Below is a small trained network, with its code and all its weights. Each question gives an input and a class and asks what happens when units are switched off, that is, made to give their printed mean instead of their output.

import numpy as np


def w(rows, s, z=0):
    codes = np.array(rows[::2]) - 128.0
    scale = np.full(codes.shape[1], s)
    scale[-1] = z or s
    return codes * scale


def f(y):
    return np.maximum(y, 0)


def log_softmax(a):
    a = a - a.max(-1, keepdims=True)
    return a - np.log(np.exp(a).sum(-1, keepdims=True))


def net(x, mask):
    res = np.array(x, float).reshape(1, 3) / 4 @ E
    y = f(res @ A[0][:, :-1].T + A[0][:, -1])
    res = res + np.where(mask, y, B[0][:, -1]) @ B[0][:, :-1]
    return log_softmax(res[-1] @ U[:, :-1].T + U[:, -1])


A, B = {}, {}
E = w([
[165,80,205,184,201],'x0',
[141,139,210,28,157],'x1',
[1,35,105,122,162],'x2',
],0.01)
A[0] = w([
[47,51,99,136,170,96],'n1',
[68,130,126,46,65,127],'n2',
[78,67,135,173,140,16],'n3',
[186,110,118,178,131,145],'n4',
[170,134,177,150,139,59],'n5',
[183,128,131,213,136,124],'n6',
[116,164,90,113,53,221],'n7',
[52,156,132,92,100,135],'n8',
[161,160,163,211,129,139],'n9',
[216,143,118,198,180,180],'n10',
[161,86,141,154,82,68],'n11',
[179,136,132,220,127,154],'n12',
[119,177,80,116,37,50],'n13',
[204,231,158,90,69,32],'n14',
[147,65,203,162,202,25],'n15',
[165,144,193,49,189,1],'n16',
[179,141,121,200,147,147],'n17',
[20,65,126,175,179,212],'n18',
[103,106,32,228,86,193],'n19',
[66,148,86,214,80,30],'n20',
[201,117,95,214,159,186],'n21',
[65,102,115,40,146,124],'n22',
[103,182,34,85,59,177],'n23',
[153,72,210,178,195,85],'n24',
[71,79,116,28,151,124],'n25',
[86,137,91,197,90,224],'n26',
[132,164,64,104,52,54],'n27',
[204,171,131,107,93,187],'n28',
[58,137,136,64,89,135],'n29',
[37,36,78,144,192,120],'n30',
[154,138,207,66,158,182],'n31',
[101,127,48,205,107,48],'n32',
[91,30,114,77,113,142],'n33',
[85,93,115,158,168,43],'n34',
[108,192,37,83,53,116],'n35',
[121,170,42,83,50,201],'n36',
[191,254,163,134,96,186],'n37',
[128,66,196,134,163,237],'n38',
[116,192,141,74,96,49],'n39',
[167,135,110,215,162,134],'n40',
[189,178,142,178,144,176],'n41',
[47,85,148,157,131,177],'n42',
[127,169,246,51,163,176],'n43',
[72,79,112,148,171,38],'n44',
[163,134,182,44,173,71],'n45',
[74,163,99,58,132,136],'n46',
[62,142,123,57,89,128],'n47',
],0.008,0.0059)
B[0] = w([
[181,61,202,180,66,204],'n1',
[106,205,45,83,178,180],'n2',
[68,172,210,232,10,158],'n3',
[91,164,96,118,136,164],'n4',
[65,177,142,145,126,147],'n5',
[61,198,71,117,161,170],'n6',
[188,75,62,49,144,205],'n7',
[99,163,67,101,139,169],'n8',
[86,205,93,107,159,170],'n9',
[54,209,77,111,158,193],'n10',
[73,177,61,77,104,132],'n11',
[84,203,87,108,174,180],'n12',
[77,155,236,214,41,166],'n13',
[227,2,141,83,109,191],'n14',
[236,20,119,78,94,166],'n15',
[69,172,249,233,11,164],'n16',
[55,203,77,107,163,171],'n17',
[185,63,59,41,155,247],'n18',
[167,75,236,199,61,240],'n19',
[222,27,60,38,179,172],'n20',
[35,207,76,90,144,194],'n21',
[98,190,42,94,192,181],'n22',
[179,41,170,158,114,216],'n23',
[214,56,193,156,64,179],'n24',
[93,193,59,75,202,186],'n25',
[83,145,215,210,56,215],'n26',
[79,176,218,199,33,165],'n27',
[111,89,188,184,76,200],'n28',
[84,184,66,94,146,175],'n29',
[198,52,204,155,85,229],'n30',
[201,33,96,76,135,199],'n31',
[214,52,106,65,137,179],'n32',
[132,126,86,90,223,189],'n33',
[85,168,217,213,31,155],'n34',
[176,71,221,200,47,199],'n35',
[195,33,164,125,130,219],'n36',
[164,94,204,171,65,224],'n37',
[42,201,209,218,64,206],'n38',
[172,111,32,85,215,151],'n39',
[59,212,82,89,149,172],'n40',
[63,180,108,118,142,188],'n41',
[165,104,93,66,147,202],'n42',
[193,30,132,97,107,215],'n43',
[121,133,232,234,99,165],'n44',
[159,88,210,185,60,173],'n45',
[97,178,66,107,174,173],'n46',
[78,192,54,75,175,176],'n47',
],0.0068,0.011)
U = w([
[72,164,229,240,64,252],'0',
[211,24,90,62,150,55],'1',
[20,249,2,45,230,147],'2',
],0.0083,0.0039)

Each question gives the input, the list of numbers given to net, and the class t.
The units are the neurons (one row each of A and B). Each row of codes is followed by its name. A weight is (code - 128) times the scale printed after its matrix; where a second scale follows, it is the last column's (A, B and U).
mask holds one flag per neuron, in row order. A switched-off neuron (its flag False) gives its mean, the last column of its row in B, instead of its output. The means were averaged over made-up inputs and are rounded, as every weight is.
A unit's drop is (log p(t) with every unit on - log p(t) with that unit switched off) / (log p(t) with every unit on - log p(t) with every unit switched off).
The circuit of an input: a set's keep is (log p(t) with only the set's units on - log p(t) with every unit switched off) / (log p(t) with every unit on - log p(t) with every unit switched off). Starting from the 12 units with the biggest drops (on a tie, the unit counted first), units are removed one at a time, each time the one whose removal leaves the highest keep (on an exact tie, the one counted first), for as long as the keep stays at least 0.8.
units of the circuit, in order: the units of the circuit, biggest drop first
top k neurons: the k neurons with the biggest drops, biggest first
drop of u: that unit's drop, to one decimal
input [4,7,-1], class 0: units of the circuit, in order	[n16]
input [-2,-7,6], class 1: top 3 neurons	[n18; n20; n32]
input [-2,-7,2], class 1: top 3 neurons	[n20; n32; n38]
input [7,7,0], class 0: top 3 neurons	[n38; n16; n18]
input [-5,-7,4], class 1: top 2 neurons	[n20; n32]
input [0,-8,4], class 1: top 4 neurons	[n20; n18; n32; n38]
input [0,8,8], class 2: top 2 neurons	[n25; n22]
input [7,5,-2], class 0: top 2 neurons	[n38; n16]
input [2,7,-3], class 0: top 2 neurons	[n16; n18]
input [1,7,-3], class 0: top 3 neurons	[n16; n18; n7]
input [7,8,-3], class 0: top 2 neurons	[n16; n38]
input [4,6,-2], class 0: drop of n18	0.2
input [-6,-8,7], class 1: drop of n20	0.5
input [7,7,-2], class 0: drop of n16	0.7
